Below are the code and all the weights of a small trained network. Each question names an input and a class and asks about switching units off, where a switched-off unit gives its printed mean instead of its output.

import numpy as np


def w(rows, s, z=0):
    codes = np.array(rows[::2]) - 128.0
    scale = np.full(codes.shape[1], s)
    scale[-1] = z or s
    return codes * scale


def norm(h):
    return h / np.sqrt((h * h).mean(-1, keepdims=True) + 1e-5)


def f(y):
    return y / 2 * (1 + np.tanh(0.7978845608 * (y + 0.044715 * y**3)))


def log_softmax(a):
    a = a - a.max(-1, keepdims=True)
    return a - np.log(np.exp(a).sum(-1, keepdims=True))


def net(x, mask):
    res = np.array(x, float).reshape(1, 3) / 4 @ E
    u = 0
    for l in range(2):
        y = f(norm(res) @ A[l][:, :-1].T + A[l][:, -1])
        res = res + np.where(mask[u : u + 9], y, B[l][:, -1]) @ B[l][:, :-1]
        u += 9
    return log_softmax(norm(res)[-1] @ U[:, :-1].T + U[:, -1])


A, B = {}, {}
E = w([
[67,83,3,198,179,113,123],'x0',
[202,75,121,99,139,219,149],'x1',
[103,146,163,36,185,121,80],'x2',
],0.0017)
A[0] = w([
[31,183,139,127,138,70,100,37],'L0N1',
[163,96,160,19,188,196,85,26],'L0N2',
[143,136,150,121,110,129,167,75],'L0N3',
[151,116,155,59,173,167,102,50],'L0N4',
[129,134,131,127,130,128,120,131],'L0N5',
[142,148,193,1,148,126,64,84],'L0N6',
[133,120,131,138,125,125,112,117],'L0N7',
[160,111,164,26,161,174,95,6],'L0N8',
[149,56,29,143,162,200,135,39],'L0N9',
],0.0041,0.0012)
B[0] = w([
[62,91,96,109,235,80,150,165],'L0N1',
[176,117,59,100,73,188,213,236],'L0N2',
[151,124,129,140,124,139,110,130],'L0N3',
[141,123,94,121,94,149,174,177],'L0N4',
[128,121,124,129,131,137,132,129],'L0N5',
[114,152,144,93,131,150,253,253],'L0N6',
[124,137,128,127,126,125,129,125],'L0N7',
[131,131,80,113,86,148,202,207],'L0N8',
[76,64,85,89,232,36,87,196],'L0N9',
],0.0032,0.0028)
A[1] = w([
[101,65,4,142,190,119,18,195],'L1N1',
[205,121,166,188,71,184,51,11],'L1N2',
[177,176,199,112,73,122,128,99],'L1N3',
[130,140,131,146,109,129,135,139],'L1N4',
[158,61,85,144,160,162,95,101],'L1N5',
[160,132,144,188,76,138,66,54],'L1N6',
[138,64,71,130,157,155,120,183],'L1N7',
[78,158,159,157,154,86,18,143],'L1N8',
[50,116,101,76,190,117,177,32],'L1N9',
],0.0046,0.0012)
B[1] = w([
[208,16,74,166,79,4,144,253],'L1N1',
[139,160,217,168,192,77,54,133],'L1N2',
[177,35,78,127,167,171,117,158],'L1N3',
[134,129,89,125,135,140,111,131],'L1N4',
[97,91,139,120,123,47,169,146],'L1N5',
[146,185,128,161,154,165,58,122],'L1N6',
[151,94,153,124,80,78,165,169],'L1N7',
[179,82,73,103,98,152,186,167],'L1N8',
[150,143,241,185,149,99,68,178],'L1N9',
],0.0038,0.0045)
U = w([
[193,162,189,190,144,198,9,164],'0',
[167,138,131,40,83,232,231,176],'1',
[37,146,104,104,139,167,38,3],'2',
[12,141,100,109,132,183,26,3],'3',
[30,143,107,112,133,178,47,10],'4',
[14,206,222,80,208,85,138,130],'5',
[119,34,72,156,125,1,129,202],'6',
[98,198,48,187,86,168,90,82],'7',
],0.0096,0.0056)

Each question gives the input, the list of numbers given to net, and the class t.
The units are the neurons (one row each of A and B). Each row of codes is followed by its name. A weight is (code - 128) times the scale printed after its matrix; where a second scale follows, it is the last column's (A, B and U).
mask holds one flag per neuron, layer by layer. A switched-off neuron (its flag False) gives its mean, the last column of its row in B, instead of its output. The means were averaged over made-up inputs and are rounded, as every weight is.
A unit's drop is (log p(t) with every unit on - log p(t) with that unit switched off) / (log p(t) with every unit on - log p(t) with every unit switched off).
The circuit of an input: a set's keep is (log p(t) with only the set's units on - log p(t) with every unit switched off) / (log p(t) with every unit on - log p(t) with every unit switched off). Starting from the 12 units with the biggest drops (on a tie, the unit counted first), units are removed one at a time, each time the one whose removal leaves the highest keep (on an exact tie, the one counted first), for as long as the keep stays at least 0.8.
units of the circuit, in order: the units of the circuit, biggest drop first
most important unit: the unit with the biggest drop
k most important neurons: the k neurons with the biggest drops, biggest first
k most important neurons of layer l: the k neurons of layer l with the biggest drops, biggest first
drop of u: that unit's drop, to one decimal
input [-1,-2,-5], class 0: most important unit : L0N9
input [-3,-8,1], class 5: 2 most important neurons : [L1N1; L0N1]
input [-5,-7,-2], class 1: 4 most important neurons of layer 1 : [L1N8; L1N1; L1N2; L1N9]
input [-5,-3,-2], class 1: 3 most important neurons of layer 1 : [L1N1; L1N9; L1N3]
input [-6,-4,2], class 1: 2 most important neurons : [L0N9; L1N3]
input [-8,-7,-3], class 1: units of the circuit, in order : [L1N1; L1N3]
input [-2,-6,0], class 5: 3 most important neurons : [L0N1; L1N1; L0N9]
input [-8,-5,2], class 1: 2 most important neurons : [L0N9; L1N3]
input [4,6,7], class 1: 2 most important neurons of layer 0 : [L0N2; L0N8]
input [0,-3,2], class 5: 2 most important neurons of layer 0 : [L0N9; L0N6]
input [2,-1,5], class 5: 2 most important neurons of layer 1 : [L1N1; L1N9]
input [-1,-2,-4], class 0: 2 most important neurons of layer 0 : [L0N9; L0N6]
input [-7,-8,2], class 5: drop of L0N1 : 0.4
input [-3,-6,2], class 5: units of the circuit, in order : [L1N1]
input [-3,-6,-8], class 0: drop of L1N6 : 0.1
input [0,-4,-6], class 7: drop of L1N9 : 0.2
